Here is a tiny trained network, its code and every weight. The questions are about switching its units off for an input and a class, where a switched-off unit gives its printed mean instead of its output.

import numpy as np


def w(rows, s, z=0):
    codes = np.array(rows[::2]) - 128.0
    scale = np.full(codes.shape[1], s)
    scale[-1] = z or s
    return codes * scale


def norm(h):
    return h / np.sqrt((h * h).mean(-1, keepdims=True) + 1e-5)


def f(y):
    return np.maximum(y, 0)


def log_softmax(a):
    a = a - a.max(-1, keepdims=True)
    return a - np.log(np.exp(a).sum(-1, keepdims=True))


def net(x, mask):
    res = np.array(x, float).reshape(1, 8) / 4 @ E
    u = 0
    for l in range(2):
        y = f(norm(res) @ A[l][:, :-1].T + A[l][:, -1])
        res = res + np.where(mask[u : u + 4], y, B[l][:, -1]) @ B[l][:, :-1]
        u += 4
    return log_softmax(norm(res)[-1] @ U[:, :-1].T + U[:, -1])


A, B = {}, {}
E = w([
[166,109,230,118,105,87,77,41,180,90,110],'x0',
[56,214,253,134,123,54,122,83,126,64,138],'x1',
[232,132,219,121,102,190,36,101,72,230,113],'x2',
[201,179,30,167,93,173,143,4,135,127,207],'x3',
[63,181,170,49,189,108,247,54,220,226,114],'x4',
[32,151,80,151,149,210,86,33,98,119,153],'x5',
[89,158,151,98,157,166,143,97,120,197,83],'x6',
[195,138,153,116,28,55,61,139,110,146,122],'x7',
],0.0027)
A[0] = w([
[130,151,224,115,98,116,62,112,113,62,92,73],'L0N0',
[160,180,253,79,108,62,146,80,175,176,101,102],'L0N1',
[111,118,135,114,133,31,185,194,183,78,134,147],'L0N2',
[246,92,126,136,35,143,85,160,84,157,128,5],'L0N3',
],0.0052,0.0013)
B[0] = w([
[133,104,129,154,229,190,183,80,164,184,186,214],'L0N0',
[89,233,212,203,175,77,114,167,218,192,194,253],'L0N1',
[138,74,119,64,2,114,128,112,25,105,88,219],'L0N2',
[250,104,85,57,71,47,63,187,33,108,90,216],'L0N3',
],0.0055,0.0054)
A[1] = w([
[71,160,25,169,133,160,93,127,91,88,156,143],'L1N0',
[254,114,83,132,119,111,52,215,154,187,95,227],'L1N1',
[39,156,169,162,131,90,171,103,173,11,118,2],'L1N2',
[70,78,187,106,221,158,100,241,82,113,49,104],'L1N3',
],0.005,0.00094)
B[1] = w([
[55,138,194,179,117,115,74,150,140,240,136,189],'L1N0',
[120,127,154,204,88,74,80,100,155,62,190,254],'L1N1',
[214,104,118,162,78,119,75,187,108,124,108,199],'L1N2',
[255,178,191,109,219,142,88,69,202,122,138,189],'L1N3',
],0.0073,0.0051)
U = w([
[97,141,140,58,117,100,202,172,137,131,65,121],'0',
[125,113,66,91,88,124,193,137,72,56,124,102],'1',
[80,165,89,92,161,202,146,102,81,2,108,6],'2',
[109,93,92,113,102,161,145,91,124,72,71,94],'3',
[150,170,188,186,159,121,100,100,192,155,181,143],'4',
[180,121,106,61,208,211,172,79,170,113,92,137],'5',
[191,94,128,140,63,92,68,148,80,42,123,140],'6',
[21,127,75,148,112,192,155,132,99,189,105,118],'7',
],0.015,0.019)

Each question gives the input, the list of numbers given to net, and the class t.
The units are the neurons (one row each of A and B). Each row of codes is followed by its name. A weight is (code - 128) times the scale printed after its matrix; where a second scale follows, it is the last column's (A, B and U).
mask holds one flag per neuron, layer by layer. A switched-off neuron (its flag False) gives its mean, the last column of its row in B, instead of its output. The means were averaged over made-up inputs and are rounded, as every weight is.
A unit's drop is (log p(t) with every unit on - log p(t) with that unit switched off) / (log p(t) with every unit on - log p(t) with every unit switched off).
The circuit of an input: a set's keep is (log p(t) with only the set's units on - log p(t) with every unit switched off) / (log p(t) with every unit on - log p(t) with every unit switched off). Starting from all 8 units, units are removed one at a time, each time the one whose removal leaves the highest keep (on an exact tie, the one counted first), for as long as the keep stays at least 0.8.
units of the circuit, in order: the units of the circuit, biggest drop first
k most important neurons: the k neurons with the biggest drops, biggest first
k most important neurons of layer l: the k neurons of layer l with the biggest drops, biggest first
input [4,5,2,0,-5,8,-1,7], class 4: 2 most important neurons => [L0N0; L0N2]
input [2,-6,0,-3,8,7,5,-2], class 5: units of the circuit, in order => [L1N1]
input [4,-4,8,8,-3,5,4,-7], class 6: 2 most important neurons => [L0N1; L0N0]
input [2,5,-4,-3,8,-4,4,-6], class 0: 2 most important neurons of layer 0 => [L0N2; L0N0]
input [5,-2,-7,6,7,-3,-4,-3], class 6: 2 most important neurons => [L1N2; L0N0]
input [-6,-1,-3,-5,4,1,-6,4], class 0: units of the circuit, in order => [L0N3; L1N1]
input [5,-2,-5,-6,7,4,0,8], class 0: 2 most important neurons => [L0N2; L1N1]
input [5,-8,5,-2,6,-5,-8,-3], class 6: 2 most important neurons => [L0N3; L0N0]
input [-2,-4,7,1,5,-3,-3,2], class 6: 2 most important neurons => [L0N3; L0N0]
input [-8,-6,2,-4,1,4,8,-7], class 5: 2 most important neurons of layer 1 => [L1N3; L1N1]
input [-8,-3,-5,-4,-4,7,-7,-8], class 4: 3 most important neurons => [L1N3; L1N0; L0N2]
input [2,-8,-1,-7,4,4,2,4], class 5: units of the circuit, in order => [L0N3; L0N1; L1N0]
input [-6,1,-5,-6,7,8,8,-8], class 5: units of the circuit, in order => [L1N3; L0N1]
input [1,-4,-2,-3,6,-6,-6,2], class 6: units of the circuit, in order => [L0N2]
input [2,-1,-5,-8,-1,5,5,5], class 5: 3 most important neurons => [L1N3; L0N1; L1N1]
input [-7,1,6,0,3,0,6,-6], class 5: units of the circuit, in order => [L0N1; L1N0]
input [5,-7,-8,5,-1,2,1,3], class 7: 3 most important neurons of layer 1 => [L1N3; L1N0; L1N1]
input [-4,6,3,-7,-4,-2,5,-2], class 5: 3 most important neurons => [L1N3; L1N1; L1N0]
input [-3,-5,-7,-7,0,-6,1,-4], class 5: 4 most important neurons => [L1N3; L0N3; L1N1; L1N2]
input [-2,1,-7,-1,1,8,3,-4], class 7: 2 most important neurons => [L1N1; L0N1]
input [5,3,-7,1,-3,6,-3,-6], class 6: units of the circuit, in order => [L1N2]
